Each row, then roughly how far along a hidden order it lies, from 0 to 20:
In the rows, zero is written as 100.
[108  89  93 107  75  84 101  96 107 100  94 103  78 107  89  90 110  80
  90 108  95  89 112 106  90  90  97 106 111 104  96 104  94 114 104 106
  96  97  99  99 103] | 8
[116  88 102 102  91  84  95  92 113 102 106 108  77 107  90  88 119 104
  94 102 100  98 107 100  87  91  95 103 107  99 110  96  86 103  91 112
 108 100  99 108 101] | 15
[ 99 106  95  97 110  94 101 105 102  99  99  96 102 104 107 110  78  95
 120  94 104  87 100 101 101  97  96  89  95  91  96 107 117  92 106 101
 115 104 100  99 104] | 15
[101 101  87 114  87 104 101  99 105  93  86  99 102  97  79  93  94  65
  99 114  98  84 104 106 101  97 109 115 109 107  83 103  93 106 119 100
  88  94 102  94  98] | 16
[113  97  74 122  75  88  99  96 121  88  73 100  82 106  65  88  81  32
 113 123 101  57 118 111  93  84 110 121 118 104  73 109  97 107 130 112
  98  91 101  96 100] | 20
[125  87  91 105  88  68  93  89 125  98  96 107  60 117  83  90 101  83
 114 107 106  72 117 104  81  79  95 104 111  92 103 102  94 101 102 123
 124  99  98 109 104] | 19
[112  85  78 117  48  72 104  94 114  98  82 102  57 111  78  86 107  40
  89 118  90  68 128 113  82  78  98 115 118 108  82 114  95 128 117 110
  90  93  99  94 105] | 3
[119  86 101 110  84  84  92  87 119 101 102 112  73 107  74  79 126  96
  85 110  97  90 111 104  85  90  97 110 117 104 107  94  74 107 101 115
 104  98  98 109 101] | 17
[103  94  98 108  84  97 100  96 104 101  97 104  91 100  86  89 114  85
  82 108  93  97 106 104  96  98 100 106 110 107  95 100  87 110 106 100
  89  97  99  99 101] | 10
[109  95  97 108  91  94  96  94 111  98  98 105  90 103  83  89 109  90
  94 107  98  90 106 103  95  95 100 105 110 102  99  98  87 103 108 107
 100  98 100 103 100] | 17
[108  95  99  99  95  80  99 100 111 104 102 103  79 109  97 100 100  97
 107  95  98  87 108 104  91  90  89  86 105  92 103 107 103 102 101 108
 118 105  98 104 107] | 11
[110  86  74 115  49  63 107  99 115  98  81  99  53 115  89  92  95  34
 100 115  91  59 131 116  81  74  94 105 116 102  78 122 107 130 119 110
  98  96  99  91 112] | 0
[120  87 100 108  89  71  92  90 126 104 102 112  67 112  81  85 115  91
  96 102  94  78 113 109  84  87  87  90 120  95 105 102  82 104 108 116
 119 105  96 111 108] | 16
[110  92  84 108  74  80 102  97 111  97  88 100  73 109  89  94  96  64
 103 111  99  76 116 106  88  85 101 110 108 101  90 108 101 114 110 110
 101  95 100  98 103] | 10
[112  89  96 121  77  82  95  93 124 103  93 114  77 105  65  76 123  70
  78 112  83  72 114 117  89  92  93  95 131 107  92 107  72 114 126 106
  98 102  96 104 109] | 13
[107  95  86 118  78  99  99  95 110  92  83 102  94  99  70  87 100  56
  94 119  97  78 110 108  97  93 110 120 113 110  82 103  87 110 121 104
  86  92 101  96  98] | 17
[101  96  81 114  72  60 107 108 121 104  83 101  67 115  99 100  79  45
 108  98  80  45 123 125  89  83  79  68 120  92  79 132 113 121 137 102
 116 110  96  94 124] | 1

New part:
[103 101 108 108  99 103 105 114 103 113 123 122 105 116 105 105 113 112
 119 104 101 113 101 108 107 127 103 105 116] | 7
[107 101 108 111 115 105 104 122 109 126 130 138 106 130 109 108 130 116
 124 107 101 111 103 113 108 132 103 110 127] | 5
[116 104 100 120  85 115 112  66 102 150 165 112 116  86 119 106 136 111
 155 118 100 104 106 110 108 162 117 116 135] | 19
[109 102 106 113 106 111 109  99 108 132 143 142 110 123 115 104 149 113
 135 109 101 110 104 119 107 147 109 118 138] | 6
[106 109 118 134  89 117 118  81 121 145 141 119 114  99 133 127 132 122
 169 114 100 108 103 123 116 178 115 113 128] | 17
[104 101 119 117 121 100 101 169 109 121 122 144 100 154 101 117 105 127
 112  99 102 128 102 113 115 123  94 102 115] | 0
[109 109 131 145 115 114 111 121 131 161 120 117 106 124 132 152 106 137
 166 116 101 107 105 123 123 174 103 102 111] | 20
[108 102 109 116 113 107 104 121 110 122 131 139 106 128 106 112 120 118
 123 108 101 112 104 110 110 136 102 108 123] | 8
[128 106 108 145 114 120 112  88 113 198 192 133 119 117 125 131 150 127
 176 133 102 104 114 120 119 191 112 121 145] | 20
[108 103 106 114 103 107 107 103 107 126 135 121 109 113 111 104 126 114
 130 108 101 111 103 112 107 137 105 109 123] | 11
[105 100 107 112 108 101 101 120 103 114 116 113 102 116 100 110  97 113
 111 106 101 107 103 102 107 120  97 100 106] | 12
[107 102 112 121 109 104 103 126 108 127 128 114 103 121 107 118  99 118
 127 108 101 110 103 107 112 132 101 101 109] | 11
[106 103 115 118 109 110 108 111 114 129 124 139 108 124 119 114 134 117
 135 108 101 108 103 118 108 144 106 112 126] | 9
[107 103 103 113 103 108 106  93 106 129 128 116 108 107 113 108 122 109
 141 109 100 102 103 112 106 132 106 109 119] | 16
[111 104 111 126 110 108 105 109 110 138 131 110 106 110 110 124 107 120
 135 113 101 103 105 109 112 142 101 103 110] | 19
[106 103 108 113  96 109 110  99 107 123 135 132 110 110 115 104 135 113
 133 109 101 113 102 114 108 140 110 111 131] | 7
[112 104 104 123  88 113 113  78 104 145 164 122 116  97 118 106 151 112
 149 116 101 110 105 112 115 161 115 115 136] | 13
[106 101 102 109 110 104 101 112 103 122 118 115 103 118 104 106 109 108
 109 107 101 104 103 105 105 116 100 105 110] | 14
[119 107 112 141  93 119 117  80 112 170 180 119 118  99 127 128 133 125
 175 126 101 111 109 118 119 193 117 115 136] | 18
[100 106 130 134 124 103 103 162 127 126  97 121  96 141 113 147  79 133
 128 103 102 116 100 115 120 136  91  92  93] | 10
[106 104 105 113  91 109 111  88 107 122 137 120 110 101 116 106 129 109
 141 109 100 110 102 112 108 147 111 113 125] | 12
[106 103 107 113  91 109 111  94 104 117 145 130 112 108 115 104 134 111
 135 107 101 115 102 113 107 149 112 114 135] | 6
[106 109 113 126  86 116 118  70 117 142 147 126 116  95 134 119 145 117
 164 114 100 107 103 124 111 175 118 118 136] | 16
[102 104 109 113 101 106 107 105 110 115 112 117 106 109 113 112 118 110
 125 104 100 105 102 112 106 130 105 106 115] | 13
[101 105 119 123 119 104 102 131 120 127  91 110  96 123 111 131  93 120
 124 104 101 102 101 113 112 124  94  97  96] | 19
[104 103 107 108  91 109 111  92 103 116 142 133 112 110 116  99 139 110
 134 107 101 115 102 115 108 150 112 115 135] | 5
[106 104 107 112  94 111 112  90 108 127 144 138 112 110 117 102 147 111
 139 108 101 110 103 120 107 150 114 118 138] | 7
[103 104 100 110  85 109 110  67 104 113 129 113 111  89 119  98 137 100
 132 105 100 101 101 111 102 136 113 113 124] | 16
[102 105 107 114  91 110 112  82 110 122 126 122 110  98 121 108 135 109
 141 106 100 106 101 116 106 145 112 113 125] | 14
